Every row comes from one small tree of marks. Brackets hold a mark, then the marks that hang from it, in alphabetical order. Every link used is in the known rows. Which tree was each row made from?
Each row is shifted at random along 5 fixed directions that mean nothing.
Known rows
{B {S G M}}:  241 -125 -181  107 -247   33  -10 -220 -503 -313  256   62 -193  174  282  -56  134   72  125 -126  162  265   18  315 -320  266  170  -94 -114   14 -135 -238   60  -64   -2  154   71 -107 -387  -51  372  297   77  210  133 -220 -330  -92  303 -151  115  135  217 -212  125 -161  127  -62  218 -214  183  264   73
{L E P Z}: -147  124  287 -147 -197  229  160  129  289  111 -169   47  233   85   18   61  -44 -100  -82 -221  315 -599  -42  -92 -185 -212  -40   18  402  103  161  445  -53  -69   38  119  -86  297 -270   26  -91  -56 -163  -77 -146  189  364  -59  -52  121 -179  152 -184  400  306 -169  372   94  -99   83  107 -234 -224
{M {G {L E}} {U S {Z F}}}: -234  -82 -433  188 -277 -430 -386    4 -356 -172  354 -195 -303   25   46  216  137  204  178 -175  -82  453  102  325   52  236  309  342   -2 -470  227 -258  177 -272  -22 -136  -97   97 -119  -57  346  -19  270  104  194 -246 -421 -143 -414  268  -79   37  -40  168  111 -117 -138 -264   59  339  172  -47  155
{W {B {L P} {S {G J} M}}}:   43  -55  271 -390   12  129  237 -379  178  119  129 -203  129   54  131   98  151  -29  152 -173  324   94  -52  -98 -355 -149  195 -353   55 -101 -191  216  -97  171  246  243   30  -24 -164  -72  -33  279  -18   52    3    8 -415  118  362   13   27   82   71 -200  329  -55   58 -246  333 -116   71  214 -223
{F G J Z}:  396 -107 -128  513  127  -33   61 -315 -253 -127   30  256 -189  113  275  -38   80  188 -127  340   20  201  251  -33 -186  143   69 -159  146  -65 -148 -187  315   56 -317  -66  243  -61 -118  278  364  236   92  225  255  261  -88  134   73 -360  -73  -79   81  471  127 -154 -161  414  222    5  239 -201  210
{B L {S G {M {U {Z F}}}}}:  -95 -113  160 -487  -90  257  -31 -140  155   -3 -102 -134   39  -72  144   16  -34 -360  117  -59  296 -160   -4    4 -354 -254  186 -130  -82   19 -262  202 -149  173  322  273 -228   42 -201   61  157   43  -90  130  -18  -31 -165  112  155 -243   44  388  139  -57  341  -80   59 -375  292 -417  -80   -9   65
{U {S {G {L {P E}} W} M} Z}: -190 -301  -93   64 -242 -102 -125 -284  204  -29  303 -111  -35    0   81  121  363 -184   21 -220  250   78  267  469 -499  -33  257   -9  -49  -92 -126  335  127   18   -6  -33  -68  232 -442 -108  306  339  157  236  105 -103 -122 -209 -126 -212   -8  -61   13 -105   64   14  123  -32   62  347   17  151   87
{S {G {P L} W}}:   56   49  177  -11   10  -46   44   57  123   91 -331  214  -12  -96    2   70  -29 -162 -113   70    3 -190  -41 -110 -136 -112  162  -49   24   39  -89   60   -2   36   35  103  -99  -17 -209  174   57  -49   44   49   58    7   -6  -99  -27   76  -11  170    9  207   72  -47  -30 -224  103 -205    3 -146  118
{E {J U} M {P L} W}:  -25  -80  106  321 -240 -387 -227  308   70  256  -36 -202 -370   -2 -398  119  -52 -200 -259  -29 -107 -113 -449  133  -42  -82  474  350  367  293  101  503  171  251 -192  279 -138  237  -35  240  -55 -379  -64 -174 -301  -70  609 -280   56  132 -127 -241 -427  553  -23  371  185  337 -527  211  546  -97   14
{Z {F {G L P}} {M U}}: -279 -188 -399  240 -300 -165  -67 -221 -330 -216  359 -174 -176  202  368  202  342   28   60  105  123   88  210  331 -335  235   92 -141   26  -45 -101 -243  348  -87 -102  -23  127   36 -362 -186  358  -69  -36  220  232 -185 -298    9 -225 -214 -162   67  135  214  -49 -168   26   46  238 -259 -220   -4  305
{W {S G} {U L P} {Z M}}: -245 -190 -442  100 -686  -39  -91 -285 -467  -68  542  128 -207  102  437  111  187 -229  149 -118  276  609  118  355 -495  263  204 -117 -150   90  -91 -438  172  -86 -112   -6  169 -109 -159 -265  345  169   14  106  326 -457 -466  -54   80 -222  131  227    1 -116   31 -261  111 -426  330 -110  333  180   62
{M {G L} {U P}}: -254   10 -101   84  -30 -207 -176  -35  -31   62  -60  101 -110   59  116  154 -110  131 -167  344   89  258    5 -361   15  267  269  219   25 -560  222 -286  161 -176    4 -286   -8   88  341  337  130   31  228   52  367  120 -385 -187 -101   -7   80   15  -57  362   -4    6 -231 -392  438   61  260  -59  -64
{U {L Z} {P {E J W}} {S G}}: -247   84   16 -105  -17   62  -80  246  141  421 -251  -67  140 -208 -163 -234 -122 -270 -398    9  187 -348  273   16   33 -445    6  182  144   83  163  274   -6 -106  223  281  -38  238   -3  197    3  -55 -174   67 -164    5  171 -242  185  168 -203  424 -244  132 -150  -63  281 -248 -368 -205    8 -282    4
{L {E {W U {Z F}}} P}:  -31  112 -238   14 -574  195  -35  295 -533 -125  253   35 -223  289  146   26   98   11   85 -373  139 -299  -27  551  -89  -31  -38 -100  313  403  139 -251   49  -97    7  264  187  -25 -518 -181  184  -96 -296  -42  -67 -352   91 -152  111  437 -156  467  -97  193  -99 -274  518   83 -257 -311  -12 -208   76
{S {G {L E} M}}:   19  -15  263 -218  -25  143   43   89  120  128 -214    0   78  -89   89  106  -91 -322   -5   30   97 -398  -14  -38 -112 -425  -60 -190  133  273 -191  222 -126  182  176  225 -103   76 -553    1  108  -17 -128  121  -32  -49   77 -149    5  -18 -148  288   47  192  251 -202  209 -101  -84 -367 -356 -140  136
{B L S {U Z}}:   77  -54  258 -353  -91  -74 -154 -267  161   93  222 -164 -220    7 -174    8  178  -42  327 -255  153  365 -161   -8 -358 -112  309  -11   18   -9 -208  317   30  245   25  201 -366  158 -262  212  -72  -50   11  -66   19  -22 -186  243  -41 -212  113 -100   98   51  518  167   69 -167  215  167  400   98  -35
{M {G J} {U P S {Z F}}}: -487  -60 -290  -17  -26 -249 -241  -75 -167   73  143 -187  -27  -67   22  128  148  178   31  -23   44  360  375   28   62   46  117  112    0 -604  228 -159  147 -206  134  -31  -60   35  178  100  268  212  105   57  119   49 -615 -111 -163   83  -98  196  -87  176   54  -85 -105 -378  290  148  171  -34  106
{E {J U} {P {L {Z M}}} W}: -136   64  159  176  -76   11 -201  284 -124  354 -199 -127  -76   45  -45   29  -94   19 -405  287  100 -178 -136 -153   79   75   73  192  101  -93  312   96  144    6  -69   55  -59  182  129  171  145  -18  -93 -116 -235    2  304 -225  230  241  -44   55 -217  275 -368  306  167  242 -222 -176  353  -24  -32
{J {U L {P {E M}}}}:   36  178  -26   78   -5   88 -217  239 -211  281 -195  163 -214  122  -39 -182 -205 -136 -325  296   31 -160  105 -158    4 -141 -134  137  102  156  136 -139  146  106    0  163   50  161   36  357  143 -106 -175   69  120   48  179  -54  197  -52  -24  103  -58  358 -328   55  236    7  -21 -449  316 -415  132
{W S {Z F M}}:  -38 -177  -85  188 -265   45 -264  -38 -224  -17  -46  145 -113 -110  205  238  -15 -111  203  -85  -94  237   37   38  -75  100  119    7 -181  178  -55  -80  -44  -98  -47  194 -231 -195   31  -53  587  -61  -11   61   53 -201 -145  274 -237  -86 -167  237  137  185  254 -317 -142 -150  160 -167  228 -159  332
{B {U P {Z F}}}: -103   63 -172   18 -388   13 -295   64 -212   36  -56  272 -325  146  -88 -119   70  -47 -118   98   48  -62  163  109 -379   38   26   -3   10  191   35  -88  228   58   24  152   10  -23  -38  337  237   38 -254   75  200  -64   80  111  165 -363  -27  219   53  386  -49  -99  183  -61  229 -368  199 -313  323
{S {G P {W {Z F}}} {M {U L}}}: -264 -142 -308  205 -444   14  -89 -282 -226 -256  170  418  -46  242  578   53  143  -41 -258  458  455  378  166  123 -598  699  226  -55 -398 -330  -25 -687  271 -273  -58 -541  160  -15   98   84  456  489  160  199  650  -42 -519 -324  196 -345  336  138   83 -161 -381  -13  -79 -337  752 -155  137  177   84
{E {J {U {S G} Z}} M {P L}}: -209   52   54  -87  113   45 -293  216 -282  464  130 -383   46   22  -46    8   -7   42 -305  267  179  284  -13  -20  220  -45 -119  138   41 -373  338  102   79   -3   36   64 -115  306   40  -30  253  158   28 -112 -291  -65  -97 -250  273  278   13  -96 -193   22 -402  303  252  234 -170   45  336  111 -164
{E {W {B U} {S {G L} M}}}: -131 -337  401  -27 -129  281  -22 -180  602  171 -618  367   63    7   69  242  -98 -391 -176  267  304 -336  -70 -388 -614  -66  507  -83 -134   81 -195  348  141  277  165   -2   94 -188  229  279  179  261 -284  173  118  135    4  -79  410 -373   46  121  -45  170    5   87 -173 -215  478 -156   70  -74  105
{U L {P {E {M {G W}}}} Z}: -394 -147 -307  109 -364 -191   11 -167  127  202  449 -195 -193   99  111  -29  408 -245 -278 -100  374  -64  249  444 -538  -84   96   11  277  229  -21  391  313   33  -70   71  162  466 -218  150  -33   44  -77  165  162  -41   61 -289  107 -354  -15  -47 -281  229 -197   54  506  -33 -162   68   80  -14   20
{E {W {S G} {U {L {Z M}}}}}: -152 -212  189    4 -149   53   16  -33  177  182 -156  -84   48 -137   -1  256    8 -250   95  -98  136    1   18 -158 -140 -130  365   86  -28   45  -46  232   93   84   -4  158  -81  -67 -144  -16   67  -54 -151  -16 -118 -119 -219 -151  -29   61  -31  152 -109  101  147   68    0 -187   70  115  155   91   14
{B {L {Z {M {G W}}}}}:  -92   20  304 -427   28  237    6   10  305  275 -258 -196  140 -208   31  185  -67 -279   48  -41   96 -458   -4 -192  -16 -402  -15  -70   59  212  -26  504 -150   96  101  186 -355  182 -287   88  -17 -221 -134  -18 -173    5  137  104 -135  -31 -213  254   44  315  345   16   93 -162  -86 -280 -155 -190   81
{G {J {U S}} {P {E M}} W}:  -23  346  153 -109  329 -129 -214  244 -241  324  -80  -45  -78  -40  -81    7  -15   42   64   56 -189  162  152 -118  353 -197 -385  -45   60   59   75 -375  -79   19   13  123 -204  -40 -348  105  161  -30 -126 -162  126  -99 -215 -154 -123  536 -223  110  200  125 -331  116  166    8 -105 -373   61 -334  331
{W {B {L Z}}}:  456  361 -288   -2 -278 -105 -132  139 -736  -80  259  -53 -398   74  -31  -16  -41  278  163 -224 -291  255 -141  178  153  110  -14  116  -66  295  160 -353  -46 -178  -65  323  -15 -207 -261  -40  211 -212   62  -31  105 -513  -95  120  148  442 -138  216  218   80   61 -149   89  -74 -159 -405  162 -267  202
{J {U {L Z} P S}}:  -47  151  311 -216  443  420 -220   56   -6  562 -258 -162  286  -86   -6  -86 -139    4 -245  391  174   64  431 -562  365 -311 -337   59 -123 -400  326   13   13  -18  210   54 -188  245   80  135  171  254 -164   35 -126  191 -353  -75   78  221   -7  185    6   30 -337  227  108  -67  121 -169  216 -162 -135
{F G J {Z {M {U {P L}}}}}:  101   34 -116   90  220  195   61  -97 -337   99  127 -243   -2  -73  399   77    3   -7    0  186   45   37  410  -31  137 -232 -243 -190  277  -40 -121 -167  134   71 -127  138  170  -34 -416   17  389   16 -108   79  -19   15 -305   79 -121 -130 -200  327  176  313  -31 -206   38  266   55 -379 -207 -226  150
{Z {F {J {U {P L}}}}}:  142    4  -26  257  -94 -185 -127   87 -160   30 -210   64 -216   -1 -151  -77  -19   32  -99   38 -199 -171   92  -54  -78  -36   77  -25  123  219  -24  -41  142  105    4  402  -14   -1  -30  269  154 -144 -166   92   -6  126   74  300    5  -13 -189  130  -26  518  203 -178  -34  104  -13 -315  271 -405  306
{P {L {E {J U}}}}:  120 -102 -137  390 -399 -449  -17  -26 -269 -147  440  -89 -379  316   -5  -17  269  227  -36 -221   89   76 -216  408 -421  304  309   65  282  162   16   84  350    2 -320  117  266  251 -408   29   10  -40  129   25   85  -59  145  -65  148   53   27 -252 -206  207  129   75  273  284 -224  165  421  148  -21
{S {M {U Z}}}: -209 -167  -92  -80 -277  108  -62 -177  -52  -58  308 -197  -46  115  255  189  185 -125   71   58  308   -7  267  109 -401   89  103  -42   -3    2  -59   97  174   92   15    9   84   69 -355  -29  341  178  -96  106  147  -69 -208 -193  106 -377   42  174  163   77   16   27  216    1  326 -143  -48  189   73
{M {G L {P E} {W {B S} Z}}}:  198  101 -319  103 -296 -310 -132 -166 -534 -130  461 -123 -401   92  280  228  245   64  245 -209  -94  386  -53  419   -7  115   36 -151   32  104   27 -346  -13  -81    2    2  -11  -71 -547 -223  234    5   77  122  258 -531 -272 -177 -129  461 -155  127  193    4    5 -151   97 -239 -162 -212  -12   53  220
{F {G {M {U L}} P {W S Z}}}:  141    7   81  -30  240  -67   35 -433 -208  128  646 -475   48  -95  377  346  384  155  359   29  179  885  271  -35  240  -81 -128 -221  -18 -295  -83 -170   15   16  -60  -83 -214   97 -662 -353  295  183  137 -110  101 -237 -817 -291 -397  339  -69  -21  167 -245   89  175   65  -35   68  270   20  470 -130
{F {G M W}}:  249 -181 -210  350 -160   43  -32 -258 -245 -173  127  210 -257  184  376   76  272   38  -77  219  109   18  212  325 -322   63    9 -203   10  284 -177 -110  207   44 -184  -28  152  -66 -539   38  441  276  -52  240  207 -170  -45 -216  134 -308 -127   -1  109  162  -89   21  158  248  -18 -260 -115   71  331
{U {L E Z} P {S M}}: -233 -172   88  168  -90 -348   32 -383  387  184  535 -254  106  -36  -60  -23  294   61  -87 -203  462  437  142   63 -322  143  380  244  227 -305   69  414  257 -205 -155 -132  -62  598  -86   73 -149  195  277  -53  157  259 -273 -215 -221  -93   89 -311 -316  -15  247  177   98  -72    9  839  585  239 -446
{W {B {U L}} {S G}}:   91  -41  353 -258  -24  -28   -1 -162  339  292 -368   97  -11 -215 -138  172 -169 -242  172 -110   27  108  -61 -406 -251 -333  389  -39   23   20 -158  267  -73  308  269  341  -54 -250   49  108   50   -3 -159   -6  -30  -89 -205  237  184  -58  -81  146    4   73  432 -177 -228 -462  311  -53  262  -52   -8
{W B S {U L {Z F {M G}}}}: -409 -301  -56   69 -379 -159 -188 -285  430  224 -184  172 -126 -109  109  303   31 -339   66   61  200  214   93 -168 -600   24  542   74  -65 -118 -133  162  151  114  104   45  101 -225  394   66  277  136  -81  124  186 -120 -231  250   42 -374  -22   -2  -94  199  186 -139 -294 -471  482   25  296 -124  189
{M {G J} U}: -330   -1   13 -333  113   74   -5   16 -159  162  -80 -283  140  -55  169  237  -27   48  127   76   91  -64  283 -249  178 -212  -82 -129   94 -324  154  -93   -2   40  237   95   21  -96 -157    0  147   77 -175   19  -61    9 -532 -136   80  153 -161  402   60  203  116 -102   63 -314  261 -299 -179   67   65
{L {E {W B}} P {Z {F G} M}}: -224   61  136   27 -247  176  109  189  218   52 -284  -13  174  -46   51  186  -65 -152  -47 -318  178 -604  -51   69  -48 -250   65   62  356  119   96  376  -41 -138   35  193 -117  124 -205  -76   97 -198 -223 -125 -254    2  288   21 -290  243 -351  270 -219  359  244 -249  191   69 -198   28  -27 -387  -51
{L {E J M {W S {Z F}}} P}:  -37   70   32   24 -478    1 -135  439   -3   20 -155   54 -249  -18 -201   55 -131 -286    5 -450  -82 -571 -272  413  -26 -354  186   84  529  648   30  327 -150  119   81  478  -86   38 -324   48  133 -396 -319 -130 -258 -238  663  -96  -12  290 -400  403 -300  529  258 -317  402   77 -561 -163   75 -432  161
{M {G J L {W S Z}} {U P}}: -136  157 -225  161 -266 -465 -372  166 -100  -54 -247  335 -430 -183  -38  124 -265 -122   23   -9 -371  167 -104 -135   87   64  249  313   90   36   60 -477 -136 -100   17   -2 -204 -217  192  353  225 -241  133  -26  436 -242  -29  -54 -377  117 -183  337   -1  538  179 -220 -282 -615  146 -289  245 -492  413
{L E P {Z M}}: -216  179  173   80 -167   67   40  203  121   59 -133  188  170   53   76   67 -153  117 -104 -164  216 -240 -163 -131  -20  166   34  268  294 -168  235  115  -10 -342 -209 -122 -179  282    1  147   79 -114  154 -207    7  181  185  -16 -306  133  -78  -35 -145  340  209 -181  144   67   48  282  335 -272 -254

Write each row's tree
 -92  -78   24   57   75  186  -35  -52   12  171 -139    7   71 -107  315  111  -45 -130  -74  209   29 -150  416 -104  -86 -116  -45 -117  169   18 -116  -64   76   23  -29   20   72  -90 -184  237  372  184 -143  141   74  137 -222   43  -35 -351 -125  291  147  380  -43 -257  -72  117  186 -279 -193 -234  242
{F J {Z {M {U P {S {G W}}}}}}
  10  -70  356   65  129  255 -337   13  322  272 -493  353   -7  -33  343  176 -113 -177 -237  594   82  -78   36 -426 -118   74 -111  -11 -238  179  -97 -216 -147  -53   61 -231 -201  -72  -20  292  471  350  -59  178  371  -47 -131 -184   31 -101  -27   85  209  118 -392  131  -74  -53  189 -541 -267 -198  374
{G L M {W S}}
 110  130   92 -286 -292  227 -142  -45  -71  180   -6  205 -116   61   31  105  -91  -71  105    2   77  167 -133 -137 -190  -91  104 -138  -83  172   -2  -76  -86   98   92  114 -108 -173   59  109  166  -25 -131  -82  117 -183  -90  250  167   45   -6  249  105  163  190  -81   25 -275  287 -260  230 -263   23
{W {B {L P} U} Z}
 213  -81   48   42   11  154  -51 -177 -161  115  -49   12  -20   10  131   19   91  -36   -7   90  -70  -25  309  -42 -124 -154  -80 -256  -18  147  -61 -117   88  244   74  206   77  -57 -354   14  248  253 -230  212   12  -52 -203   41  237  -10 -120  162  159  199   19 -110   45   88  100 -251   24 -167  213
{F {J {U {S {G L {W B Z}}}}}}
-110  166  333 -417 -207   65 -142  201  350  226 -154   74 -189   -8 -327  -11  -98 -176   65 -268  149 -297 -282   -4 -228 -311  252  108  306  192  -42  361   -1  229   24  180 -292  259 -156  363 -190 -355 -119 -235  -40   72  322  149 -137   41  -28  144 -160  399  338   60  196 -157   10   46  277 -397  -64
{B {L {E W} P} {U Z}}
  53  419 -130 -132  -72  135 -150  455 -761   33   64 -201    0 -139  173   82 -249  204  197 -297 -138  -22   21   97  638  -60 -421  235  120   -4  369 -303 -177 -410  -68  156 -237   40 -501 -181  362 -264   -6 -243 -182 -397 -137  -78 -310  630 -274  455  169   91   67 -324  259  -24 -334 -284  -31 -271   66
{L E {Z {M G}}}
 -57  185 -163 -219  111  -11  -80  125 -766  288  487 -608  -48   19  104  134   80  182   86  -99   63  447   -5  147  514  -80 -290   -9  159 -164  335 -192    0  -80   35  210 -105  194 -368 -272   91  -46  -28 -140 -248 -310 -519 -263   72  607 -104   74  -46  -36 -234   85  347   71 -233 -104  172  158 -165
{E {M {G {J {U L}}}} P}
  92  308  282 -374  575  185  155 -133 -271  304  182 -556  287 -135   96   86  159  115  180  104   65  186  290 -382  512 -481 -612 -377   88 -216   63  -76 -100   84  147  228 -180  140 -644 -344    3  -20 -115  -72  -98  -80 -499  -96 -186  613 -285  310  270   -8   54   59  256   32   -2 -357 -328  -46  -22
{F {G J {L Z} P}}
-200  134  335 -159  285  -84  123 -214  -84  233  426 -336  171  134  157  148  355  235  143   38  248  422   -7 -259   55  102 -269 -346   83 -249   37 -269  107  -44  -16 -114  -24  260 -352 -207 -139  183   38  -91  291   79 -622 -241  -68  597    0   -2   92  -76 -129  132  239   -6  227    9  -53  101 -114
{G J {L {E {W S Z}}} P}
-265 -170 -154   75 -204 -155 -254   67  114  -15 -121   22  -88 -106 -140  141   25 -130   54  -68  -71  -13  241   63 -197 -106  371  282  -21 -157    5  172  121  -22   88  161 -151  -63    3  158  319  -70   26  127    2  -14  -82   -8 -222 -211  -99  174  -17  346  237 -124 -125 -213  188  147   84 -201  268
{M {U {S G} {Z F}}}
-419 -265   94   75 -296 -165   -5  -60  295  314   75 -116  -54 -143  -38  329   84 -359   35 -107  202   23 -121    5 -217 -152  471   79  257  128  -60  372  128  165  -98  107 -145   85   -8   54  -80 -222  -78 -137 -155  -26   62 -138 -229  -62  -47   52 -264  408  214  120   42 -158  -10  247  320   16  -44
{E P {W {U L} {Z {M {G J}}}}}
 -53  100  -65  100 -217 -286 -116 -108 -274   13  210   63 -179   24  139   21  122  164  145 -102    7  489  103  -10 -103  331   -9   13  -73   38   33 -598  -25 -165 -125  -21   -1 -171 -190  -11  185  250   32 -119  362 -274 -503  -54    5  223  -16   91   89  -90  -79   16   43 -185  221 -143  329   77  189
{G J {W {S M} {U {L P Z}}}}
-249  -31  416 -249  467  299   58 -192  384  342 -170 -221  457  -81  197  165   34  -71  -80  374  339  -26  287 -543   96 -387 -291 -208   46 -356  -35  157  -69   65  137  -71 -173  172 -210  -55  128  266  -78   35   -4  262 -389 -165 -145   75 -177  110   55  101   54  171   99   20  251 -105 -277  -56  -86
{F {G J {L P Z} {M {U S}}}}
-181  194  262   77  136   97  -20  245  298  215 -558  250  303  -84  -19    2 -342   24 -288  266  171 -227   21 -562  126  -36  -58  230  100 -319  178   14  -86 -228   -2  -21 -274  120  400  363  181 -109   22 -149    7  428  103  149 -241  149 -180   68  -95  472  199 -124  -84   12  184   22  323 -495  -86
{L {P E} {Z {F {G {M U}} J}}}
  -8  -68  203  119  -17   88   29   78  -58  104   38   45   42   69   66  150   55  151   34  -51  159   51  -45  -73   50   64  113   30  128  -37   94   68  132  -93 -135   -5  -27  110 -149  122  147   35   -7 -147  -14  101 -157 -164   -8  194    0   53  -91  188   95    5  147  128   21  266  227   26  -84
{L {E {W Z}}}
 -33 -119  146  -31  164  163  -96 -253   31  330   82 -126  105   69  139  -23  182  -34 -186  257  276  186  406 -103 -107 -158  -59 -152  -80 -264   69   46  179  112  119  -29    5  264 -218   50  146  464  -82  191   39  125 -430 -213  167  -74   77  -41  -84  -96 -253  212  134  -34  134   40  188  185 -105
{J {U L P {S {G M W}}}}
 -55   40   77  -28   17  -64  -74  -47 -197   11   97 -105  -80   36  148  133   -6   30   44   24  191  112  -26   -5   -3  106   40  -62   50 -195   43 -123   91   13  -35  -50    0  121 -242   15  191  106   50  -47  120   33 -268 -175  -19  220    7  128   37   24    1   78   67 -107  165 -141  214   23  -30
{S {M {G {J U} {P {L {E W}}}}}}
 -87  101 -164  148 -361 -123 -117  134 -232  -81  187  -74 -123  254   63   51   68   30 -111  -14   78  -87 -109   99 -168  212  -26  146   51  120  169 -145   83 -222  -86    5  -46  192 -209  -42   87 -146  -11  103  214 -153   75  -91 -110  232 -121  -12    1  283  -76  -51  261  117  -68 -142   44 -235   93
{G {L {P {E {M U}}} {Z F}}}
 129  -89 -122  -11 -362  194  -38 -139 -278  -66   91  121  -89   95  439  161  173 -219  -26  114   82  -67  136  287 -328  -56 -123 -358 -203  394 -170 -225  -62   34  119   23   69 -165 -614 -189  393  358 -164  290  219 -430 -206 -259  236  -69  -67  320  193  -86 -147 -164  233 -100   23 -554 -452   48  339
{S {G L M {W B Z}}}
 -99  -29  186 -162  186  287 -233  -67 -242  270  -82  -83  158 -197  324  301 -130  -42  226   93    8  416  122 -358  331  -74 -221 -113 -243 -256   96 -211 -179  -45   65   14 -303 -100    3 -152  528  135   23  -35   -1 -146 -545  112 -213  237  -99  285  217  -53   74 -144 -122 -274  291 -193  142  -20   82
{W S {Z {M {G {J U} L}}}}
   1   53  142 -131   76 -167   49   43 -134   95 -132 -172   16 -224 -189   69  -13 -108  206 -267 -218  -84  140  -30  115 -414  -55 -162   84   28 -113  155  -78  220  105  447 -226  -45 -425  -21   94 -114  -49  -26 -173  -20 -133  139 -205   65 -229  228   39  209  487 -245   38 -137   21 -117   49 -120  212
{S {G {J {U {Z F M}}}}}
  34 -152   20  328 -283 -538  110 -387  112 -191  289  251 -176   16   78  182  342  -30  135 -131    9  406  -97  231 -504  218  346 -203    7  123 -323    4  119   51 -248 -112 -143   19 -404   83   49  194  273   50  390   43 -155 -200 -237 -230   19 -256  -47  175  457  -43  -44 -110  180  358  268  179  163
{S {G J M P {W Z}}}
